Below is a small trained network, with its code and all its weights. Each question gives an input and a target symbol and asks what happens when units are switched off, that is, made to give their printed mean instead of their output.

import numpy as np


def w(rows, s, z=0):
    codes = np.array(rows[::2]) - 128.0
    scale = np.full(codes.shape[1], s)
    scale[-1] = z or s
    return codes * scale


def f(y):
    return y / 2 * (1 + np.tanh(0.7978845608 * (y + 0.044715 * y**3)))


def softmax(a):
    e = np.exp(a - a.max(-1, keepdims=True))
    return e / e.sum(-1, keepdims=True)


def log_softmax(a):
    a = a - a.max(-1, keepdims=True)
    return a - np.log(np.exp(a).sum(-1, keepdims=True))


def net(x, mask):
    ids = ['ΓΛΠΣΦΨαβδεζημξτω'.index(c) for c in x.split()]
    T = len(ids)
    res = E[ids] + P[:T]
    u = 0
    for l in range(3):
        r = res
        for j in range(2):
            rows = slice(3 * j, 3 * j + 3)
            q, k, v = (r @ M[l][rows].T for M in (Q, K, V))
            z = softmax(np.where(np.tri(T) > 0, q @ k.T / 3**0.5, -1e9)) @ v
            o = O[l][rows]
            res = res + np.where(mask[u + j], z, o[:, -1]) @ o[:, :-1]
        u += 2
        y = f(res @ A[l][:, :-1].T + A[l][:, -1])
        res = res + np.where(mask[u : u + 4], y, B[l][:, -1]) @ B[l][:, :-1]
        u += 4
    return log_softmax(res[-1] @ U[:, :-1].T + U[:, -1])


Q, K, V, O, A, B = {}, {}, {}, {}, {}, {}
E = w([
[59,166,55,88,70,171],'Γ',
[172,110,95,234,112,100],'Λ',
[84,166,224,74,175,115],'Π',
[15,131,135,103,172,106],'Σ',
[50,201,130,59,143,113],'Φ',
[144,132,136,170,211,163],'Ψ',
[83,130,133,104,142,219],'α',
[161,144,98,113,114,66],'β',
[118,182,106,47,163,138],'δ',
[112,158,157,195,100,104],'ε',
[147,132,207,61,172,115],'ζ',
[183,131,200,141,10,251],'η',
[156,119,94,125,114,124],'μ',
[107,168,161,186,129,164],'ξ',
[97,198,87,134,100,58],'τ',
[156,122,130,168,93,100],'ω',
],0.015)
P = w([
[70,49,121,107,148,225],'0',
[155,177,79,237,254,99],'1',
[167,195,77,195,229,102],'2',
[162,199,71,161,203,116],'3',
[165,199,66,141,188,120],'4',
[141,189,39,118,178,133],'5',
[140,183,44,126,171,124],'6',
[129,173,2,118,165,123],'7',
[112,151,2,133,160,130],'8',
[109,125,18,169,158,119],'9',
],0.0064)
Q[0] = w([
[169,108,174,186,153,116],'0.h0',
[198,134,151,98,163,85],'0.h0',
[138,122,131,226,126,140],'0.h0',
[176,85,177,153,83,145],'0.h1',
[187,162,128,45,188,121],'0.h1',
[136,124,118,82,144,254],'0.h1',
],0.0096)
K[0] = w([
[136,92,56,131,123,94],'0.h0',
[124,168,117,171,149,78],'0.h0',
[165,117,122,134,61,131],'0.h0',
[142,204,131,95,148,132],'0.h1',
[36,120,137,184,91,121],'0.h1',
[206,152,144,199,9,165],'0.h1',
],0.011)
V[0] = w([
[73,19,128,117,254,110],'0.h0',
[11,156,205,74,194,149],'0.h0',
[171,80,160,40,18,192],'0.h0',
[232,147,137,2,206,170],'0.h1',
[4,172,144,149,149,200],'0.h1',
[132,227,38,87,240,111],'0.h1',
],0.0053)
O[0] = w([
[172,137,143,227,107,125,154],'0.h0',
[152,118,160,209,197,124,221],'0.h0',
[155,89,254,8,152,104,11],'0.h0',
[173,77,115,88,184,236,122],'0.h1',
[39,169,165,121,127,227,253],'0.h1',
[116,119,66,104,255,104,223],'0.h1',
],0.006,0.0033)
A[0] = w([
[90,253,55,147,99,90,4],'0.n0',
[142,239,198,202,108,66,124],'0.n1',
[152,153,10,170,112,146,211],'0.n2',
[124,154,189,1,71,97,196],'0.n3',
],0.0066,0.0023)
B[0] = w([
[173,67,149,142,170,129,227],'0.n0',
[130,104,63,104,138,157,172],'0.n1',
[102,205,191,121,233,98,254],'0.n2',
[146,152,5,255,207,100,134],'0.n3',
],0.0073,0.0061)
Q[1] = w([
[71,2,240,54,99,105],'1.h0',
[182,141,134,82,48,130],'1.h0',
[36,152,90,109,116,38],'1.h0',
[183,69,90,67,32,83],'1.h1',
[179,127,187,175,133,219],'1.h1',
[96,100,140,218,144,114],'1.h1',
],0.0067)
K[1] = w([
[95,173,109,129,238,26],'1.h0',
[220,179,105,148,150,151],'1.h0',
[26,101,147,129,172,70],'1.h0',
[185,237,206,173,152,1],'1.h1',
[223,173,46,112,51,136],'1.h1',
[199,38,203,162,174,155],'1.h1',
],0.0074)
V[1] = w([
[101,94,160,4,150,205],'1.h0',
[253,40,87,91,111,75],'1.h0',
[134,65,174,94,6,186],'1.h0',
[182,43,174,111,163,125],'1.h1',
[133,70,161,228,178,101],'1.h1',
[120,149,245,145,232,149],'1.h1',
],0.0069)
O[1] = w([
[136,57,142,35,149,207,154],'1.h0',
[79,157,10,63,37,118,8],'1.h0',
[1,55,211,137,40,179,94],'1.h0',
[149,143,96,56,22,190,101],'1.h1',
[185,175,156,120,14,87,152],'1.h1',
[193,145,198,115,127,217,215],'1.h1',
],0.006,0.011)
A[1] = w([
[149,182,142,120,61,77,99],'1.n0',
[126,61,102,123,175,35,254],'1.n1',
[180,136,49,201,115,213,133],'1.n2',
[45,142,11,152,18,2,119],'1.n3',
],0.0059,0.0054)
B[1] = w([
[173,119,235,79,161,131,102],'1.n0',
[87,200,126,105,111,199,255],'1.n1',
[111,195,184,3,116,2,194],'1.n2',
[238,131,230,150,101,213,131],'1.n3',
],0.0069,0.0042)
Q[2] = w([
[168,182,98,124,118,70],'2.h0',
[139,219,217,151,190,184],'2.h0',
[166,210,184,155,216,210],'2.h0',
[140,89,75,133,137,147],'2.h1',
[187,187,166,176,184,178],'2.h1',
[89,1,82,98,109,95],'2.h1',
],0.0092)
K[2] = w([
[88,116,138,108,169,141],'2.h0',
[94,96,109,180,2,210],'2.h0',
[87,108,127,129,17,183],'2.h0',
[137,79,104,174,184,109],'2.h1',
[108,126,109,68,60,129],'2.h1',
[203,168,64,138,237,85],'2.h1',
],0.0081)
V[2] = w([
[232,188,151,75,56,109],'2.h0',
[11,116,118,255,70,11],'2.h0',
[83,85,205,107,148,137],'2.h0',
[119,30,132,96,84,204],'2.h1',
[149,81,159,223,31,243],'2.h1',
[66,137,65,55,81,114],'2.h1',
],0.0084)
O[2] = w([
[91,208,191,67,54,189,94],'2.h0',
[109,173,86,226,103,76,10],'2.h0',
[135,85,103,120,90,117,221],'2.h0',
[124,86,1,83,66,225,178],'2.h1',
[6,94,78,119,35,165,252],'2.h1',
[174,212,63,141,175,211,8],'2.h1',
],0.0085,0.015)
A[2] = w([
[75,150,2,102,115,190,181],'2.n0',
[105,102,166,98,186,187,158],'2.n1',
[164,99,70,59,130,247,3],'2.n2',
[189,224,200,128,131,159,164],'2.n3',
],0.0072,0.006)
B[2] = w([
[210,114,255,177,112,166,251],'2.n0',
[215,203,31,96,38,99,222],'2.n1',
[101,161,121,226,123,2,254],'2.n2',
[15,150,18,70,228,183,156],'2.n3',
],0.007,0.019)
U = w([
[99,144,221,73,162,153,55],'Γ',
[110,136,140,150,139,149,141],'Λ',
[2,34,95,123,179,168,102],'Π',
[57,103,117,63,104,100,91],'Σ',
[209,174,141,234,151,212,252],'Φ',
[113,170,138,177,180,118,133],'Ψ',
[191,58,184,106,178,195,110],'α',
[90,124,207,159,134,232,247],'β',
[149,89,101,191,109,122,29],'δ',
[119,105,223,165,154,76,37],'ε',
[28,199,162,135,109,73,20],'ζ',
[144,161,63,146,131,102,150],'η',
[128,62,43,180,190,199,188],'μ',
[53,158,50,118,143,186,204],'ξ',
[150,216,178,151,90,75,32],'τ',
[62,169,47,213,117,81,112],'ω',
],0.0049,0.0047)

Each question gives the input, a string of symbols that net reads in full, and the target symbol t.
The units are the heads (3 rows each of Q, K, V and O) and the neurons (one row each of A and B). Each row of codes is followed by its name. A weight is (code - 128) times the scale printed after its matrix; where a second scale follows, it is the last column's (O, A, B and U).
mask holds one flag per unit, layer by layer, with each layer's heads first. A switched-off unit (its flag False) gives its mean, the last column of its rows in O or B, instead of its output. The means were averaged over made-up inputs and are rounded, as every weight is.
A unit's drop is (log p(t) with every unit on - log p(t) with that unit switched off) / (log p(t) with every unit on - log p(t) with every unit switched off).
The circuit of an input: a set's keep is (log p(t) with only the set's units on - log p(t) with every unit switched off) / (log p(t) with every unit on - log p(t) with every unit switched off). Starting from the 12 units with the biggest drops (on a tie, the unit counted first), units are removed one at a time, each time the one whose removal leaves the highest keep (on an exact tie, the one counted first), for as long as the keep stays at least 0.8.
circuit, biggest first: the units of the circuit, biggest drop first
top k neurons: the k neurons with the biggest drops, biggest first
which heads matter: for each layer, one digit per head in row order, 1 if its drop is at least 0.15 and else 0, layers parted by /
input Φ ε Π ζ ξ Ψ, target α: circuit, biggest first	[2.h1; 2.h0; 1.h0; 2.n2]
input ε τ Π μ Π Γ ξ μ Σ, target ω: circuit, biggest first	[2.h0; 0.h1; 1.h0]
input Σ ξ Σ Γ, target ε: circuit, biggest first	[0.h0; 2.h1; 1.h0]
input Φ ε Φ ξ τ β Φ Γ τ ζ, target α: circuit, biggest first	[0.n2; 2.h0; 0.h1; 1.h0]
input ω ξ α ω Φ τ, target β: top 3 neurons	[0.n2; 1.n3; 2.n0]
input δ τ β ξ η Γ μ Λ ζ δ, target Φ: which heads matter	11 / 11 / 01
input Σ ω τ μ Σ, target ε: circuit, biggest first	[0.h0; 2.h1]
input η μ Π ω β Π ε Φ μ ζ, target β: which heads matter	01 / 10 / 11
input ω Ψ ω, target β: top 4 neurons	[0.n2; 1.n3; 2.n0; 2.n2]
input μ Ψ Σ ω Σ, target Φ: which heads matter	10 / 10 / 01
input Π ξ η α, target β: circuit, biggest first	[1.h0; 0.h1; 2.n0; 2.h1]
input Π ζ ξ, target Σ: which heads matter	11 / 01 / 11
input Σ ζ α η Π β, target β: circuit, biggest first	[1.h0; 2.n0; 0.h1; 2.h1]
input δ Λ Π, target η: which heads matter	01 / 10 / 11
input ζ Σ Σ ε Π Π Σ, target τ: which heads matter	11 / 11 / 11
input Φ Ψ ε τ, target α: which heads matter	01 / 10 / 11
input μ Λ Γ η ε ω ξ μ β ω, target Φ: top 2 neurons	[0.n2; 2.n0]
input Π ω δ ξ ε, target Σ: which heads matter	11 / 01 / 11
input ε τ ω, target ω: top 2 neurons	[0.n2; 2.n0]
input β ζ ω, target ξ: top 2 neurons	[2.n3; 2.n0]
input δ ζ Σ Σ ω Ψ ζ δ, target η: top 2 neurons	[2.n2; 2.n1]
input ω ξ Π, target β: top 2 neurons	[0.n2; 1.n3]
input β μ Φ ε Φ Λ, target ξ: top neuron	[2.n3]
input δ Ψ Γ Φ ζ Γ, target η: top 3 neurons	[2.n2; 2.n1; 0.n2]
input Ψ δ Φ Π δ Λ Ψ, target Γ: which heads matter	10 / 11 / 11
input μ δ β ξ μ Γ Λ, target Φ: top 3 neurons	[0.n2; 2.n0; 1.n1]
input Γ Φ ζ, target μ: top 2 neurons	[0.n2; 2.n0]
input Φ Λ τ, target α: top 2 neurons	[2.n2; 0.n0]
input Π Π δ Ψ Ψ ξ τ ζ, target Σ: top neuron	[2.n0]
